Rows lie near named flat spaces through zero. A row that begins with a name and a colon came from that space; any other row is followed by the name of its block's space that it lies nearest.
q626-q788: [-499  220  -30  -34 -169 -200  314  350  121  205  -43   50   -7 -119
   56 -496 -136 -372 -193   61  358 -263  -40  136   -5 -277  106  -42
    2  101  652  -58 -149]
q626-q788: [-130   54   19  -21   64 -111  -55   70  -22  147  174   70   50    0
  -36  -72 -112  -52  -76 -147   73  -33   98   86   -6 -177   87  -78
   45  194  183    8  -35]
q626-q788: [ -27  -44 -199  -84  179   62 -183  -69  -78  -40    3 -107 -202   97
  -32  -42  237  110   83  -73  134  143  -89   74 -142   35 -237  175
 -152  -81 -308   40   98]
q625-q235: [  79 -202  -29 -119   45   66 -300  206 -202  297 -268  -85   78  -35
  209  376 -192  234   89 -229  -60  114   16   58  -58  184  -67 -405
 -108  -70 -147  139   41]
q896-q714: [  31  -33  -68 -172  188  103   31  -97 -117  -79   22  -92  183  -90
 -349   45  -61  -35   28  143 -200 -160  171  -23 -273 -115  -99  209
  130   66 -112  -80  146]
q625-q235: [ -77  -41  110  -17  -85   81  109  168  -23  121 -207  -49   70  -64
   45  120  -86 -145 -139   32 -111  -21  193   87   12   73   78 -196
    7   25  153   56 -143]
q896-q714: [  27 -166  -27  -70  126   36 -239   -6 -174  177  -53   -6  -16   15
  125  307  -35  157  101 -168  -83  170  -41   51   75   36  -77 -219
   44   85 -187   92   29]
q618-q668: [ -38  168  -14   19  -84   61  182  -40  150 -156   81   59   44 -100
 -210 -221  -43 -112   51  214 -132 -284 -129    1 -103 -234 -126  316
   92 -161   49 -259   92]
q625-q235: [ 164   -3  179  -49   67  148  226 -295  156 -326   26    1   72    8
 -183  102  236 -238 -209  244 -273  -57  300 -102  112  -13  111  139
  156   42  -47   43 -112]
q625-q235: [-235 -117  -63  -91  101  -47 -383  237  -76  100 -249  169   40   23
  218  112   14  203  113  -46   78   25  -14  125  102  104  -49 -178
  -80  135    5  142 -125]
q618-q668: [  37    5  -16 -148  212  198  116 -203  -53 -128  102    2   19   47
 -179  181   43 -273 -299  -43  -96   91  375  -16 -100 -184  -29 -111
  106  159  -75  119  -79]
q625-q235: [  44  179  152  145 -266  -79  455 -178  247  -27  253   24  -26  -46
 -100 -284  -37 -317 -107  127 -120 -173  -39  -36   90 -141   85  151
  152 -169  238 -155  -48]
q625-q235: [-272  -77  -62  -18  -37 -177 -155  311  -61  334 -189 -105 -189   86
  306 -119  110   45   -9 -195  334  170  -58  202   77  172   55 -210
 -232   71  155  175 -134]
q618-q668: [-185  134  110   35   65   32  169 -147  241 -479   17  267  -28   11
  -90 -198  310 -219 -119  385  -56 -102   45   23  250  -72   67  398
  163  160   54  -84 -223]
q618-q668: [-492   -4   -6 -208  160   17 -106  344  -89  141 -317  185   71  -99
  141  132 -105 -165 -118   40    0  -44  140  229  118 -209   30 -272
  155  402  244   38 -204]
q626-q788: [-190   21 -121  -82  -36  -17 -176  231  -42  103 -208  159  108  -70
   65   61 -252  136  249   82 -150 -173 -212   59  -45 -200 -133  -94
  108   67   17 -191   89]
q896-q714: [  99   51   50   45 -116 -164  101 -106   84  152  187  -24  -34   96
   24  -74  -91  -82  -54 -143  -62   60  117   -3  -15   28  121 -138
   22  -23   46   24  -15]
q618-q668: [-319   95 -194  -47  175  -11 -253  109  -38  -80   14  182  -73   86
  -98 -149   50   61   64    4   75    4   53  184 -158 -132 -169  172
  -45  193  -91  -53  -31]
q625-q235: [  74  -79  -77 -124   52   78  -71  -44  -68   26  -96  -12   69   18
  -32  181  -82   41   75   15 -193   -7   41  -20 -105  -30 -109 -102
   56  -20 -170   -6   62]
q625-q235: [ -44  -56 -140 -128  145   61 -185   14  -68  -72 -109   14   13   59
  -72   48   56  101   93   52  -62    8   39   60 -155   19 -147   91
  -44   30 -219   -4   34]
q618-q668: [ 361 -258   -3  -87   26   42 -300  -65 -135  322   -1 -151   14  126
  195  399  -81  234   33 -401  -93  227   94  -11  -47  222  -52 -456
 -182 -204 -278  257   38]
q896-q714: [  21 -184  -16 -170  211  198 -202   37 -203   46 -228  -59   92  -38
  -21  402   -8   80   -4  -28 -194   91  192   48  -59   58  -90 -179
   40  114 -209  115    3]
q896-q714: [-226  -41 -176 -253  201  -62 -240  188 -250  407  -78  -60   76  -67
  -80  113 -320   57   77 -235 -102    9  197  225 -354  -57 -168 -224
   50  120 -102   17  126]
q625-q235: [-104   74  -34   60 -169  -87   77   83   53  147   41   52  -10  -28
   31 -158 -147  -35   98    5  -18 -117 -164   51  -15 -112  -55   -8
   33  -86  138 -122   20]
q896-q714: [ 175  -15  122  174 -113    5  104  -27   83 -184    9  -73  -44   21
   85  -61  191   51  -50   72  191   49 -128 -150  190  153  174  111
 -125  -67   87   37  -41]
q896-q714: [-186   54  -19  -89   73  -13   31  -13  -49  127   90   45  134  -91
 -242  -36 -156 -133  -15   33 -198 -180  237   77 -161 -209  -56    8
  182  143  132  -37   29]
q896-q714: [ 206  150   99  105  -83  -31  403 -309  169 -255  267 -114  -25  -72
 -247 -279  108 -176  -76  185  -10 -111  -25 -163  -41   29   68  409
   85 -205    6 -130  112]
q626-q788: [   6   16  158   18 -137  -90  143  177    6  216  -25  -31  139 -100
   97   13 -254 -111 -162 -112   52  -59  126    7   37   54  223 -274
    3    9  313   56  -87]
q625-q235: [-314    8 -117  -45   -1 -127 -319  349 -136  347 -130  123   92 -148
  124    3 -309  236  267 -125   60 -157 -220  116  -39 -158 -119 -189
   32   88  172  -78  122]
q626-q788: [ 194   54   54  200 -146   -5  185 -177  102 -167  159  -56 -101   56
  -28 -138  131  -17  -26   47   83   63  -75 -137   52  130   58  170
  -74 -166  -20   -8   10]
q626-q788: [ 168   16  117  -78  149   41   79 -221   25  -52  244   -3   54   12
 -100  161    7 -148 -200 -112 -100   39  186  -73   81 -231  131  -98
  160  160    2   29   12]
q626-q788: [ -97  -23   78  -79  -49    6   17  256    3  227 -154  -37    9   70
  155  110  -96 -171 -236 -159    2   73  236  172   14  -41  159 -371
  -83  139  187   88 -203]
q625-q235: [ 303  161   83  336 -175  -20  125 -228  161 -285  386   73  -70   30
  -81 -199   40  120   72   14   96  -11 -284 -204   92  -21   55  324
  -43 -205  -39 -181  121]
q618-q668: [-296   46   45  -76    7  -29   67  162   31  119 -144   37   -8  -28
   51  -27   11 -222 -166   26    1  -39  218  129   64 -101   89 -176
   62  207  261   74 -166]
q618-q668: [-290  158  -96    1   66  -80 -255  152   94 -147  -18  314   42   -1
  -44 -195  -50  132  150  108   -1 -172  -61  121  -45 -129  -95  203
   18  116   11 -151  -15]
q625-q235: [-118  -96  -12   92 -339 -203  -92  397  -39  619 -185 -110 -116  -23
  468  -94 -218  125   99 -341  285   67 -267  168   65  280  -22 -449
 -294 -335  251  152  -82]
q626-q788: [-231  156 -148   50  -10   97   17   89   75 -228  -31  162  -93   88
  -84 -211   82 -106  -59  133  104  -47   18   76 -114 -156 -131  174
  -83   54   34  -84 -102]
q625-q235: [-186  189   67  203 -415 -163  189  139  188  282   77  141   16 -112
   40 -292 -304  -96  146   41 -174 -283 -171  102   18 -111  -50  -35
   93 -239  331 -210  -13]
q896-q714: [ 115   80 -104   39   87   46 -128 -257   22 -175  282  104   74   25
 -300  -48  -10  128  149   35 -157 -141   35 -132 -174 -200 -161  225
   76  -30 -152  -87  191]
q618-q668: [ 271   56  160   44   53  112  312 -342    5 -174  303  -81  156  -59
 -347   89  -50 -236 -264   33 -183  -37  403 -204  -94  -74  155   46
  177   61   61   51   34]
q896-q714: [-229   33  -14    3 -102  -92  -48  197   79   41 -282   99  -98 -107
  294  -78   26   78  164  112  111  -55 -342   42  221   70  -52  -28
   15  -88   80  -58  -11]
q618-q668: [  39   49   81  153 -312 -152  -69  303   66  292    7   63  126  -74
  187  -72 -353  182  171 -133   24 -193 -298    7   64  -79  100 -198
  -72 -145  285 -163   60]
q618-q668: [ -84   25   12   75   11   -7   66  -73   54 -132   46   -2 -104   47
  -61 -157  229  -66  -37  109   68   36   32   36   51   73    2  225
  -33   27    5   27  -84]
q626-q788: [ -51  153 -101   33   62   51  -36 -259  141 -371  138  243    9   25
 -267 -137   96   30  185  286 -261 -177  -38  -65  -69 -189 -201  403
  182    3 -202 -202   97]
q626-q788: [ 142 -225   26  -51  113   98 -365  -25 -158   95  -77   99  147   -4
   88  424  -96  287  169 -112 -234   69   10   -3   82  103  -89 -221
   42   22 -231  110    9]
q626-q788: [-225  -72   27 -102  -17 -136 -148  236  -22  329 -209    1  -11  -35
  241   29  -51   11   -8 -136   65   16   70  164   85  128   42 -299
  -56   32  156  161 -118]
q618-q668: [-217   74   -8  116 -161  -78   48  184   70   87   -4   75  -61   22
   77 -235   -1  -64   -2   19  145  -70 -101  107   57  -57   13   27
  -82    5  249  -38 -122]
q626-q788: [-159  -57  169   75 -113  -97  -39  196   18  136 -211   80   65 -167
  273   71  -24   64   44   44   93  -70 -124  -38  353  107  163 -214
   61   67  324  104 -100]
q625-q235: [ -73   51   14   60  -50  -28  132  -53   13   41   86    2  -54   -8
  -26  -91    0 -131  -86  -21   43   27   87    9    0   14    9  -16
   26   -2  101   53  -55]
q626-q788: [-149  -87  -97 -134   56  -13 -341  356 -185  303 -257   47  114 -105
  179  225 -306  254  210 -148  -19  -50 -184  111  -52  -89  -98 -292
   -3   75   -5  -63  109]
q896-q714: [ -22 -102  -81 -166   71  -31 -197  197 -127  220 -232 -120   37  -34
  123  143 -111  150   89 -122   33   30  -24   54 -109   85  -38 -210
  -83  -14  -77   51   94]
q896-q714: [-355  157  -54   -8   15  -88   33  131   67  -51    5  181   18  -64
  -66 -264  -30 -114   -5  134  100 -178  -11   83   -1 -198  -15  141
   85  164  245  -91  -61]
q618-q668: [-456   76 -113   49 -165 -133  -37  467  -31  263 -285   11  -95 -114
  233 -265  -90   24  103    8  344 -105 -266  137   27  -23  -45  -96
 -132    8  371  -31  -34]
q618-q668: [  29  173  -39   45 -125   20  236 -161  171 -223   48   29   -4   18
 -284 -221  -16 -123  100  300 -343 -174   35   13 -219  -35 -114  383
  120 -155 -162 -283   84]
q625-q235: [  68  -64 -166  -66 -185  -81  209  108 -157  500   25 -352  -71 -108
  118 -136 -244  -53   38 -272  319  -18 -287  -55 -219   -9 -148 -254
 -156 -379  165   61  209]
q896-q714: [ 215  -27 -126   34  -48  -31 -140  -80   -9   -2   48  -71  -64   -6
   46  -39  -15  301  307  -42   40  -16 -407 -102  -75   71 -192  157
  -94 -319 -274 -122  265]
q626-q788: [-210  -64  -98 -194  129   14 -200  302 -192  217 -190   79  162  -47
   49  172 -297   37    5 -105  -17  -30   87  149 -139 -126  -36 -273
   35  225   60    0  -31]
q625-q235: [ 143   70  295  235 -149   26  124   46  195 -284   -1  118    8   81
   93   43  104  -44 -158  126  -84   75   43   -3  300   96  340   80
   -7  132   85 -107 -219]
q618-q668: [ 334   44   84   47  -50   80  306 -350  130 -280  217  -47   30   10
 -150  -28   83 -144 -106  124  -83  -37   -2 -226   31  -34   51  174
   86 -167  -76  -45   52]
q626-q788: [ 373 -209  206  -49  -50   65  170 -245   35  106   -3 -247  -24   25
  132  252  171 -115 -191 -114  -96  158  156  -94  175  281  119 -236
  -44 -239  -86  267  -90]
q896-q714: [ 303 -192   91 -141  252   62  -96 -285 -147   78  131 -202   33   17
  -84  373   94   56  -54 -178 -192  192  211  -66   22   55   58 -121
  105   94 -277  151  112]
q896-q714: [-120   31    4   69 -104 -143  -57  141   11  138  -56   48  -18   38
   93  -79  -97   48   51  -48    7   35   45   86  -11  129   72  -92
  -40   49   80    7  -60]
q896-q714: [ 341   -6   23   59  194  158   46 -398  -25 -425  266  -29    7  145
 -318  105  186    2 -124   60 -135  183  287 -136 -140  118   32  300
   13   65 -376   24   27]
q618-q668: [   3  -54 -121  -90  113   22   -2  -35  -93  -39  -34 -110  -64  -60
   16  -33   99   62   87   28  197   19 -254  -69  -11  -29 -120  130
  -17  -61  -94   -9  140]
[ 384    6   74  154 -171   74  262 -158   59  -44  207 -190 -102   92
   14  -36   32  -89 -183 -149  130  152  -29 -114  -40  137   71   -9
 -187 -301  -58   38   -4] -> q896-q714
[-288 -176 -232 -177   68 -117 -463  401 -251  436 -362    5   13  -28
  256  100 -215  332  306 -184   92   51 -162  234 -158  203 -226 -264
 -150  -21 -118   85   48] -> q626-q788
[  96   24  177  221 -172   20  171  -38   74  -59   77   40  -31    3
  110   16   29  -84 -154  -24   84   85   31  -89  218  111  175 -102
  -29  -29  183   87 -150] -> q625-q235
[-157 -140   32 -112  146    9 -300  186 -106   89 -320   51   13   94
  125  285   39   97   -8  -32 -195  194  314  218   18  252   63 -213
  -22  265 -172  136 -181] -> q896-q714
[ 113  217   85   81   83   87  392 -401  177 -541  311   41   34  -38
 -432 -250  197 -284 -219  310  -57 -126  242 -195  -73  -99   81  508
  169   35    7  -96   19] -> q896-q714
[ 126   81   87   31  -19   57  340 -219   83 -147  216  -99   17  -85
 -193 -109   78 -225 -137  115    6 -118  -19 -153   42 -210   63  187
  130  -37  137  -78   72] -> q625-q235
[ -75   57 -102   80  -95 -122 -106   84  -57  161  116   24  114  -57
 -209 -209 -245  183  276   17 -120 -200  -70   71 -283    8 -134  209
   -2 -101    2 -174  166] -> q618-q668
[ 130  -27   55  137 -335 -180  -68  236   77  363   37  -31   47  -27
  306  -98 -232  192  143 -235  203 -127 -377  -57  129   -7   85 -284
 -190 -283  298  -13   52] -> q618-q668
[-190 -137  -37 -141  -58 -126 -182  299 -119  492 -283  -71   32  -81
  300  133 -187   82   82 -203   72   -6  -35  102   42   81  -13 -478
  -53  -16  183  172  -17] -> q625-q235
[ -64   13  -72   -9 -178  -81   17  206   -3  207 -158  -11    1  -42
  182  -57 -209   42  103  -49   76  -57 -198   17  -42   28  -45 -187
  -63 -152  103  -49   37] -> q626-q788
[ 182  113  175  156 -127   84  310 -139  175 -248  141  -13   11 -109
   -9 -101  106 -160 -215   83  189 -104  -61 -246  197  -63  148   72
  -10 -162  255   29  -21] -> q618-q668
[ 231   93  129  207 -208   17  212 -127  191 -240  154   33   38  -39
  -37 -165   49   -6  -14  136   55 -140 -172 -196  120   22   89  208
  -37 -236  117  -89   17] -> q625-q235
[  84   -6   76  155 -192  -68   -8   65  107   92   42   -5 -128  135
  208  -60   64   29  -41 -141  100  121  -77   57  134  129   94 -113
 -183 -120   49   48 -129] -> q896-q714
[  -6   11  -94   10   18   96  -91   15   -5 -178 -108   64    3  -25
  -41   -8   31  131  144  142  -26  -61 -146  -30  -67   29 -160  180
  -33 -104 -159  -90   70] -> q896-q714
[-292  -36  -97 -117  -64  -96  -81  372  -72  309 -282    5  -18 -129
  300  -45 -156   46  121  -56  231  -87 -349  107   90  -96  -74 -225
  -34  -19  223  -29   14] -> q896-q714
[-442    3 -224 -122  121 -129 -392  220 -100  208 -164  192  -18   22
   40  -72  -89  165  233  -39  -28  -42   38  235 -146  -12 -221  -55
    2  158  -50   25  -12] -> q625-q235
[ 334  -70  100   30  -78  115  268 -291   44  -92   73 -185  -30   51
 -107  117  102 -133  -81   73 -244   88  103  -94  -18  136   19   65
   46 -188 -200    4   13] -> q618-q668
